Here is a tiny trained network, its code and every weight. The questions are about switching its units off for an input and a target symbol, where a switched-off unit gives its printed mean instead of its output.

import numpy as np


def w(rows, s, z=0):
    codes = np.array(rows[::2]) - 128.0
    scale = np.full(codes.shape[1], s)
    scale[-1] = z or s
    return codes * scale


def norm(h):
    return h / np.sqrt((h * h).mean(-1, keepdims=True) + 1e-5)


def f(y):
    return np.maximum(y, 0)


def softmax(a):
    e = np.exp(a - a.max(-1, keepdims=True))
    return e / e.sum(-1, keepdims=True)


def log_softmax(a):
    a = a - a.max(-1, keepdims=True)
    return a - np.log(np.exp(a).sum(-1, keepdims=True))


def net(x, mask):
    ids = ['αγδεζθλμπστφψω'.index(c) for c in x.split()]
    T = len(ids)
    res = E[ids] + P[:T]
    r = norm(res)
    for j in range(2):
        rows = slice(2 * j, 2 * j + 2)
        q, k, v = (r @ M[0][rows].T for M in (Q, K, V))
        z = softmax(np.where(np.tri(T) > 0, q @ k.T / 2**0.5, -1e9)) @ v
        o = O[0][rows]
        res = res + np.where(mask[j], z, o[:, -1]) @ o[:, :-1]
    y = f(norm(res) @ A[0][:, :-1].T + A[0][:, -1])
    res = res + np.where(mask[2:6], y, B[0][:, -1]) @ B[0][:, :-1]
    return log_softmax(norm(res)[-1] @ U[:, :-1].T + U[:, -1])


Q, K, V, O, A, B = {}, {}, {}, {}, {}, {}
E = w([
[97,179,68],'α',
[99,181,72],'γ',
[96,95,233],'δ',
[106,165,64],'ε',
[112,187,71],'ζ',
[120,238,100],'θ',
[180,89,248],'λ',
[191,95,250],'μ',
[165,69,195],'π',
[184,94,249],'σ',
[192,87,254],'τ',
[114,245,104],'φ',
[169,56,239],'ψ',
[127,239,96],'ω',
],0.006)
P = w([
[186,108,30],'0',
[113,201,220],'1',
[110,185,222],'2',
[96,184,232],'3',
[92,179,238],'4',
[85,179,247],'5',
[81,173,253],'6',
],0.003)
Q[0] = w([
[42,234,51],'head 1',
[182,5,94],'head 1',
[137,209,25],'head 2',
[79,169,127],'head 2',
],0.011)
K[0] = w([
[170,127,78],'head 1',
[100,215,190],'head 1',
[61,244,49],'head 2',
[68,172,149],'head 2',
],0.011)
V[0] = w([
[123,180,177],'head 1',
[254,166,123],'head 1',
[75,129,195],'head 2',
[135,69,128],'head 2',
],0.0093)
O[0] = w([
[113,133,15,198],'head 1',
[254,51,93,216],'head 1',
[198,116,58,253],'head 2',
[180,194,163,63],'head 2',
],0.0058,0.0031)
A[0] = w([
[198,88,173,3],'neuron 1',
[105,105,180,212],'neuron 2',
[1,143,170,77],'neuron 3',
[81,87,86,137],'neuron 4',
],0.009,0.0023)
B[0] = w([
[255,89,243,252],'neuron 1',
[195,7,166,219],'neuron 2',
[46,46,94,209],'neuron 3',
[131,205,199,182],'neuron 4',
],0.0058,0.0036)
U = w([
[102,98,125,73],'α',
[86,99,129,106],'γ',
[32,162,95,245],'δ',
[107,18,183,200],'ε',
[112,245,219,131],'ζ',
[152,151,97,82],'θ',
[168,104,83,42],'λ',
[166,102,88,2],'μ',
[240,83,204,164],'π',
[171,105,81,34],'σ',
[173,101,76,37],'τ',
[131,184,65,152],'φ',
[168,181,107,85],'ψ',
[162,131,71,96],'ω',
],0.012,0.0034)

Each question gives the input, a string of symbols that net reads in full, and the target symbol t.
The units are the heads (2 rows each of Q, K, V and O) and the neurons (one row each of A and B). Each row of codes is followed by its name. A weight is (code - 128) times the scale printed after its matrix; where a second scale follows, it is the last column's (O, A, B and U).
mask holds one flag per unit, heads first, then neurons. A switched-off unit (its flag False) gives its mean, the last column of its rows in O or B, instead of its output. The means were averaged over made-up inputs and are rounded, as every weight is.
A unit's drop is (log p(t) with every unit on - log p(t) with that unit switched off) / (log p(t) with every unit on - log p(t) with every unit switched off).
The circuit of an input: a set's keep is (log p(t) with only the set's units on - log p(t) with every unit switched off) / (log p(t) with every unit on - log p(t) with every unit switched off). Starting from all 6 units, units are removed one at a time, each time the one whose removal leaves the highest keep (on an exact tie, the one counted first), for as long as the keep stays at least 0.8.
circuit, biggest first: the units of the circuit, biggest drop first
unit that matters most: the unit with the biggest drop
top k neurons: the k neurons with the biggest drops, biggest first
drop when u is switched off: that unit's drop, to one decimal
input ζ ζ δ ζ α, target ζ: unit that matters most	neuron 4
input δ ψ θ θ π θ, target δ: circuit, biggest first	(head 1; head 2)
input ζ ψ λ ψ ω δ ω, target ζ: circuit, biggest first	(head 1; neuron 2; neuron 1)
input ζ δ ω, target ζ: circuit, biggest first	(head 1; neuron 1; head 2; neuron 2)
input δ δ δ δ δ ω, target δ: circuit, biggest first	(head 1; neuron 3)
input ζ δ φ, target ζ: circuit, biggest first	(head 1; neuron 1; neuron 2; head 2)
input ζ δ λ ζ, target ζ: circuit, biggest first	(head 2; neuron 2; neuron 4)
input ε λ ω, target ε: circuit, biggest first	(head 2; neuron 3; neuron 4)
input ζ τ ψ φ π ζ, target ζ: top 3 neurons	(neuron 4; neuron 2; neuron 1)
input ζ ψ ε ψ ε, target ζ: top 3 neurons	(neuron 4; neuron 2; neuron 1)
input δ λ γ, target δ: drop when head 1 is switched off	0.1
input δ ψ σ δ ε δ φ, target δ: drop when head 2 is switched off	0.0
input ζ δ δ τ γ, target ζ: drop when neuron 4 is switched off	1.1
input δ τ τ ψ ψ δ γ, target δ: circuit, biggest first	(head 1)
input δ λ ζ ω, target δ: drop when head 1 is switched off	0.2
